Here is a tiny trained network, its code and every weight. The questions are about switching its units off for an input and a class, where a switched-off unit gives its printed mean instead of its output.

import numpy as np


def w(rows, s, z=0):
    codes = np.array(rows[::2]) - 128.0
    scale = np.full(codes.shape[1], s)
    scale[-1] = z or s
    return codes * scale


def f(y):
    return np.maximum(y, 0)


def log_softmax(a):
    a = a - a.max(-1, keepdims=True)
    return a - np.log(np.exp(a).sum(-1, keepdims=True))


def net(x, mask):
    res = np.array(x, float).reshape(1, 3) / 4 @ E
    y = f(res @ A[0][:, :-1].T + A[0][:, -1])
    res = res + np.where(mask, y, B[0][:, -1]) @ B[0][:, :-1]
    return log_softmax(res[-1] @ U[:, :-1].T + U[:, -1])


A, B = {}, {}
E = w([
[56,211,106,208,59,83,47,203],'x0',
[38,178,65,10,192,103,142,143],'x1',
[123,14,186,91,195,40,45,101],'x2',
],0.012)
A[0] = w([
[117,189,117,170,69,158,160,111,101],'N0',
[155,73,155,154,93,100,147,96,62],'N1',
[209,93,190,159,90,167,116,97,124],'N2',
[102,149,123,104,175,168,210,77,135],'N3',
[176,76,183,194,89,130,129,155,180],'N4',
[195,80,157,120,63,90,156,172,35],'N5',
[57,130,101,61,135,89,53,155,254],'N6',
[138,76,186,144,139,102,124,166,116],'N7',
[149,254,107,220,47,150,123,202,163],'N8',
[151,73,116,57,175,170,222,42,129],'N9',
[149,76,254,175,150,69,112,140,214],'N10',
[183,116,179,99,202,164,209,134,152],'N11',
[123,66,223,149,167,89,80,145,116],'N12',
[175,111,225,176,129,197,120,129,113],'N13',
],0.012,0.0034)
B[0] = w([
[161,127,130,169,182,202,130,156,193],'N0',
[92,131,83,123,84,101,88,154,177],'N1',
[92,156,94,120,104,181,117,56,214],'N2',
[153,144,147,80,123,133,139,178,189],'N3',
[103,89,165,132,122,160,80,70,211],'N4',
[98,94,128,135,96,129,124,117,168],'N5',
[156,167,128,153,118,80,253,143,199],'N6',
[134,139,148,129,146,127,128,68,177],'N7',
[174,137,168,215,189,160,122,154,254],'N8',
[139,123,179,11,137,149,118,144,240],'N9',
[99,81,130,167,149,70,91,61,227],'N10',
[131,122,99,47,112,150,111,150,208],'N11',
[137,129,131,105,149,82,116,77,213],'N12',
[77,143,136,155,80,174,82,87,202],'N13',
],0.012,0.023)
U = w([
[111,117,137,103,150,91,89,106,66],'0',
[150,49,81,136,127,123,114,158,1],'1',
[92,172,92,159,106,83,187,206,239],'2',
[180,140,147,173,186,198,121,168,180],'3',
[167,133,61,129,135,104,96,114,4],'4',
[134,118,145,132,184,6,117,77,180],'5',
[71,111,140,141,110,147,57,56,110],'6',
[165,126,147,50,152,155,138,153,170],'7',
],0.014,0.0039)

Each question gives the input, the list of numbers given to net, and the class t.
The units are the neurons (one row each of A and B). Each row of codes is followed by its name. A weight is (code - 128) times the scale printed after its matrix; where a second scale follows, it is the last column's (A, B and U).
mask holds one flag per neuron, in row order. A switched-off neuron (its flag False) gives its mean, the last column of its row in B, instead of its output. The means were averaged over made-up inputs and are rounded, as every weight is.
A unit's drop is (log p(t) with every unit on - log p(t) with that unit switched off) / (log p(t) with every unit on - log p(t) with every unit switched off).
The circuit of an input: a set's keep is (log p(t) with only the set's units on - log p(t) with every unit switched off) / (log p(t) with every unit on - log p(t) with every unit switched off). Starting from the 12 units with the biggest drops (on a tie, the unit counted first), units are removed one at a time, each time the one whose removal leaves the highest keep (on an exact tie, the one counted first), for as long as the keep stays at least 0.8.
units of the circuit, in order: the units of the circuit, biggest drop first
k most important neurons: the k neurons with the biggest drops, biggest first
drop of u: that unit's drop, to one decimal
input [2,6,4], class 2: units of the circuit, in order => (N6, N10)
input [6,7,6], class 2: units of the circuit, in order => (N6)
input [3,6,-3], class 2: 2 most important neurons => (N6, N4)
input [8,8,-4], class 3: 2 most important neurons => (N8, N0)
input [5,8,7], class 2: 2 most important neurons => (N6, N10)
input [1,8,-5], class 2: 2 most important neurons => (N6, N4)
input [-8,-2,2], class 7: 2 most important neurons => (N9, N11)
input [-5,3,7], class 5: 2 most important neurons => (N10, N12)
input [5,8,-4], class 2: 3 most important neurons => (N6, N4, N9)
input [2,6,5], class 2: 3 most important neurons => (N6, N10, N4)
input [-1,0,1], class 0: 2 most important neurons => (N8, N6)
input [6,-3,3], class 5: 2 most important neurons => (N2, N13)
input [-7,-2,1], class 7: 3 most important neurons => (N9, N11, N3)
input [0,-2,7], class 5: units of the circuit, in order => (N12)
input [4,5,-3], class 3: drop of N8 => 0.4
input [2,-6,-4], class 3: drop of N8 => 2.4
input [1,4,8], class 5: drop of N9 => 0.0
